Each row has two labels, one from each of two sets.
[ 13  29  -3  -2   3  -1  -8 -10   0  14   4  -5  -8  -5  -4  -9  -3   2
  14   0   1   4  -6  -2 -12  -3   2   0   6  10   4   5   5  -1   2  -3
  -2  -6  17   4   1 -15   2  -5  17  -3   1   0   0  10 -10  -6  -7  -1
   1  -9  16 -11   5   1] | J189, <61>
[  7   5   1   1  -6  -4  -4 -10  -2   1  -3  -6  -6  -3  -1  -8   3   4
   8 -10  -2   1   4   1   0  -9   1   0   2  -3   2   1   1   0   9   7
   2  -1  -1   4   3 -11  -3   5   1  -2   1  -5   0  -1   2 -18  -3   1
   0  -1   7   3  -8   9] | J189, <61>
[ 86  86 -28   2 -47 -23  26  37  53  53   1 -49 -69 -16  12 -69 -16 -12
  53  64  39  -2 -58  -5 -86 -31  29  68 -49 -28  75  40  48   9  62  36
 -18 -15  42  34  -5  32  -9 -68  -3  19  13 -15 -44 -22 -42 -49 -53 -24
 -23 -35  62 -86  21  26] | J534, <61>
[  7 -13   3   9   6  -3  -2 -17  -2  -7   3  -7  -4  -9   6  -2  14  10
   2 -11  -4   1  11   1   5   1   8  -3   4  -3   0  -2  -4  11   7   1
   3  -2  -5  -2   2  -9  -4  12  -2  -4  -2  -8   2  -6   4 -11   6  -1
   3   4   1   9  -2   8] | J534, <65>
[  8  -2  -1   2   6   6 -10  -2  -9  -4  14   5  -6 -12 -11  17  -3   5
   3  10   2   4   7  -3 -23  10   2  11   5   0  15   6  -4  21 -10  -6
  -4  -2   6  -2  -7   2  -2  -7   1 -10  -3   0   1   3  -9 -19  -2  -5
   2 -16  10  14   0   6] | J534, <65>
[ -2   4   1   0   0  -4   8  -8  -3  -1  -4  12  -7  10  23   4   0  -8
  -7  -7  -4   3  -7  -2  23  -8  -2  -5  -8   0 -14   2   7 -11   0   1
   6   1  -9  18   6  -9   6  12 -10 -13  -3  -7  11  -2  14  19   3   1
   5   7  -1   9  -2  -8] | J895, <61>
[-10  16  -6   0  -4  -2  12  -4   2  13   0  12  -7   4   0 -10  -4 -14
   0   3   1  -3 -13   1   4  -5  -6   5   1   8 -13   0  -1 -15  -2   0
  -2  -1  10  18  -1   1   0   1  -3  -3  -3   4  13   5  -1  21   8   0
  -9   0   7  -4  -6 -17] | J895, <61>
[  4  11  -2   1   0  -3   0 -20   5  -3  13  -6 -14  -6   6   1   3  10
   6 -10  -1   0   4  -3   1   2   3  -1  -4  -3   5   3   1  12   8   2
   5  -2   3   7   7  -2  -6   8  -2  -1  -4  -8  -2   0   2   1  11   5
   3  -7  11   3  -2   5] | J189, <65>
[ -5  14  -4  -3   3   9   4  14  -8  12  -4  19  10  10 -12   5 -13  -9
  -7   3  -1   1 -10  -2  11   0  -9  -3   4   8 -11   4  -7 -26 -16  -9
  -6  -1  16   7  -8  -5   7  -8   7   0   2   7  15  13   2  26  -3  -3
   0  -5  -4   1  -2 -31] | J895, <61>
[ 17   0   1  -1  11   3  -6  -4  -2  -9   6  -1  -2  -7  -2   2   2  10
  10  13   2   4   3  -9   0   1  10  -1   6   7   3   3  -1   9  -3   2
   1  -1   5   1  -2 -14   3  -4   1  -5  -2  -6   5   5   2 -17  -4  -5
   2  -8   4   3  -1   4] | J534, <61>
[-10  -7   7  -4   2   3   4  -6  -3  -3  -7  12   5  10  -1  -6   2  -3
  -8 -21  -7  -1  -1   1  35  -6  -8  -9   1   5 -22  -1   1 -18  -3   0
   9  -3  -8   7   9 -34   5  17  -2  -2  -3   0   9   2   9  16   4  -2
   1  15  -3  14  -5  -6] | J895, <61>
[ 11  18  -7  12  19  -4  -9 -23   0  10   8   2 -11  -8   0   1  -2  16
  11   2   6  -3   2   0 -12   6   0  -9  10   0   0  -4  -2   6  -1   2
 -10  -3  23   0  -2 -11   1   4  13   3 -13   7  11   6  -4   0  11   0
   2 -16  11  -1  -4 -18] | J189, <61>
[-10 -10   0  -3  -2   5  -3  -6 -10  -1   4  23   2  19  -1  12 -10  -8
  -5  -6  -3   0   3   4  15   2 -11   4   4  -4  -9  -1  12   4   5  -1
  -3  -3 -10  24  -3  -8   6   6  -4 -20  -9   1   9   5   4   4   2  12
   2  15   2  27  -6  -3] | J396, <61>
[  5  13   1   0  10   3  -7   3  -3   5   8  -2  -3  -6  -8  28  -9  12
   3  18   2   3   3  -2 -12  12   4  -3  -5   2   4   1   0   7  -8  -2
  -6   0   1  -6  -5   9   3  -3   3  -3  -6  -3  -6   5   2   0   0  -1
   5 -15  -4   0   4  -3] | J534, <61>
[ 11   1   0   0  11   8 -10 -17  -1  -2  10 -16  -7 -12  10  16   1  23
  13   4   0   6   6   1  -7   6   9  -4   1   2   9  -3   9  26  -5   1
   2  -3   8 -12   2   2   7   7   1  -5  -3  -2  -7   4  -2 -11   2   0
  11  -7  -2   5   0  14] | J189, <65>
[-10  17   1  -6 -15   8   8   5   1   3   1  -3  -1  -2   1   3   0  -6
  -2   2  -5   7  -7  -4  -2  -3   6   5  -2  -7   5   3   2  -3   3  -1
   4  -1  -5   2   7  15  -1  -5   0   2  11   0  -8  -1  -2   5  -1   4
   2  -7   1  -9  -1   7] | J895, <65>
[ 3  3 -1  0  0 -8 -4 -7 -4 -1  6  4 -9 -2  0  5 -2  7 -2 -4  3 -3  1 -2
 -9  0  3  6  3 -1  3  3  5  5  0  2 -8 -5  0  9 -1 -3 -1  0 -3 -3 -3  1
 -1 -2 42 -2  2  0  0 -2  9  7  3  5] | J189, <61>
[ 19  26   3  -5   7  19 -10  -9  -1  14  12  -5 -10  -9   3  15  -7  10
  17   8   6   9  -8   2 -11  -1   3   0   8   5   5  -2   3  20  -2  -2
   2  -1  13   0  -5  -7  10   1  13  -6  -7   3  -1  12 -12 -12  -7   1
   7 -11  10  -3   1  -8] | J534, <61>
[ 20  13  -4  -2  16  -4 -14 -10  -2  13   7  10  -3   0   0   2  -8  10
   9   9   9   2   2   3 -15   5  -6  -4  13   2   2  -9   6   5  -2  -2
  -8  -4  17  -2  -2  -9  12   2  10   4 -13   7   6  10 -10  -4  -4   3
   2  -6   5  -3   1  -8] | J189, <61>
[  4  14  -8   4   8 -12  -7 -13  -3  12   6  14  -7  -3 -55   3  -5   1
   4   1  10  -3   0  -3 -11   4  -3   7  11  -5   1   1  -1   2  -4  -1
 -14  -4  15   9   0 -14   0  -7  13  -5  -6  10  12  12  -3  -6   5   1
  -1  -8  15   8   0  -9] | J534, <61>
[ 11   6  -1  -3  11  12  -6   3  -2  -3   9  -1  -6  -6   0  11 -12   5
   6  14   3   2   2   0 -10   8   6   2   5   5   5  -2  -1  15  -3   0
  -1   0   2  -8  -6  -1   7 -10   4  -5  -4  -1  -6   8  -4 -12  -6  -3
   6  -9  -2  -3  -2   2] | J534, <65>
